Look-ups in named tables: a row name and a column name give one cell, copied from the table.

Ripuzuk:
fields: Zeketur, Pinipe, Genubu, Lin, Vifugef, Fipe, Vibil, Sonof, Gib
Nur: [8.894, 2.579, 7.309, 1.199, 7.869, 8.745, 6.296, 4.692, 6.560]
Dufofig: [5.325, 5.703, 5.290, 5.785, 5.661, 5.453, 5.668, 5.843, 5.708]
Dek: [8.523, 2.934, 7.145, 1.600, 7.735, 8.546, 6.238, 4.793, 6.642]
Lefe: [5.550, 5.450, 5.411, 5.583, 5.287, 5.575, 5.621, 5.519, 5.392]
Foz: [6.527, 4.602, 6.066, 4.005, 6.471, 6.873, 5.858, 5.539, 6.372]

Lefe, Zeketur -> 5.550
Dufofig, Vifugef -> 5.661
Nur, Fipe -> 8.745
Dek, Pinipe -> 2.934
Dufofig, Sonof -> 5.843
Dufofig, Pinipe -> 5.703
Foz, Fipe -> 6.873
Foz, Vifugef -> 6.471
Lefe, Genubu -> 5.411
Foz, Vibil -> 5.858
Dek, Gib -> 6.642
Dufofig, Genubu -> 5.290

Fusesov =
columns: Mar, Detif, Tud, Vib, Dedaku, Nim, Nimab, Bofu, Muk
Zit: [129, 149, 143, 117, 137, 103, 138, 130, 127]
Zef: [130, 34, 97, 151, 90, 192, 92, 129, 142]
Nuzeda: [128, 187, 151, 112, 152, 85, 152, 129, 121]
Zokiz: [127, 192, 147, 116, 153, 89, 153, 128, 120]
Pugile: [124, 169, 135, 125, 146, 111, 144, 128, 121]

Detif of Zokiz = 192
Nim of Pugile = 111
Detif of Pugile = 169
Nim of Zokiz = 89
Dedaku of Pugile = 146
Nimab of Zef = 92
Tud of Nuzeda = 151
Nim of Zef = 192
Muk of Zit = 127
Detif of Nuzeda = 187
Tud of Zokiz = 147
Bofu of Zokiz = 128
Bofu of Zef = 129
Nimab of Zokiz = 153
Nim of Zit = 103
Detif of Zit = 149
Bofu of Nuzeda = 129
Mar of Zokiz = 127
Vib of Zit = 117

Table Sovi
         Dimele  Nirepam  Lepilat
Tibatot      51       52       53
Peluro       14       27       75
Dabos        41       44       55
Zubuz        35       41       63
Fuvos        42       49       67
Bogutaz      19       15       85
Sefonok      12       27       68
Pema         45       51       59
Les          35       42       61
Tedug        52       50       51
Fara         17       22       79

Lepilat of Peluro: 75
Dimele of Tedug: 52
Dimele of Dabos: 41
Dimele of Les: 35
Dimele of Fara: 17
Lepilat of Sefonok: 68
Lepilat of Les: 61

Lev =
,Zuzu,Kubiviv,Negi,Deliliz,Zizat,Ran,Zepa
Vusedu,139,38,41,169,69,86,44
Teb,127,55,56,235,77,102,56
Daro,113,75,66,221,86,117,81
Feru,119,67,65,202,83,112,42
Dono,134,46,41,153,71,92,34
Reri,138,41,34,168,70,89,43
Nusob,123,62,70,206,78,106,43
Fesibap,104,90,81,241,93,125,84
Buruvop,109,82,85,250,89,121,72
Fol,143,36,61,126,68,82,64
Siz,131,50,55,173,74,97,53

Zizat of Nusob is 78
Deliliz of Reri is 168
Ran of Dono is 92
Negi of Teb is 56
Zizat of Fesibap is 93
Ran of Vusedu is 86
Deliliz of Nusob is 206
Ran of Nusob is 106
Zuzu of Daro is 113
Zizat of Dono is 71
Ran of Feru is 112
Deliliz of Siz is 173
Kubiviv of Nusob is 62
Deliliz of Vusedu is 169
Zepa of Fol is 64
Kubiviv of Feru is 67

Lites:
          Lig  Tuliro  Pebibab   Daga    Geg    Tiba  Vezanu     Mog     Zin
Lin     -9575   25953     -346  60266  18717  -44382   58933   -2235  -21684
Gam     27041   16372    24112  15961  13387   42415    6795   22613   27513
Gufudi   6950   22905    12505  38046  23080  -12866   38944    7832      63
Silal   -4777   37000   -10105  90354   7031  -56327   80325  -20320  -45934
Bige    14215   24712    12569  25447  19953   -1090   31131   16987    8355
Mupivi   6840   21047    11906  18296  24261   -5985   31019   18507   11988

Daga of Lin = 60266
Mog of Gam = 22613
Tiba of Silal = -56327
Zin of Gufudi = 63
Geg of Gam = 13387
Pebibab of Lin = -346
Geg of Mupivi = 24261

Pitiz =
,Fuf,Sirem,Goz,Fupi
Zomu,0.4,0.6,0.5,0.5
Mibupu,0.8,0.5,0.3,0.5
Lotet,0.2,0.4,0.6,0.4
Zis,0.4,0.5,0.5,0.5
Gobu,0.5,0.5,0.4,0.5
Vidiz,0.4,0.5,0.5,0.4
Sor,0.5,0.5,0.4,0.5

What is the Fupi of Zis in Pitiz?
0.5
What is the Goz of Sor in Pitiz?
0.4
What is the Fupi of Zomu in Pitiz?
0.5
What is the Fupi of Sor in Pitiz?
0.5
What is the Fupi of Vidiz in Pitiz?
0.4
What is the Sirem of Lotet in Pitiz?
0.4
What is the Fuf of Vidiz in Pitiz?
0.4
What is the Fuf of Lotet in Pitiz?
0.2
What is the Goz of Mibupu in Pitiz?
0.3
What is the Fuf of Zis in Pitiz?
0.4
What is the Goz of Gobu in Pitiz?
0.4
What is the Sirem of Gobu in Pitiz?
0.5

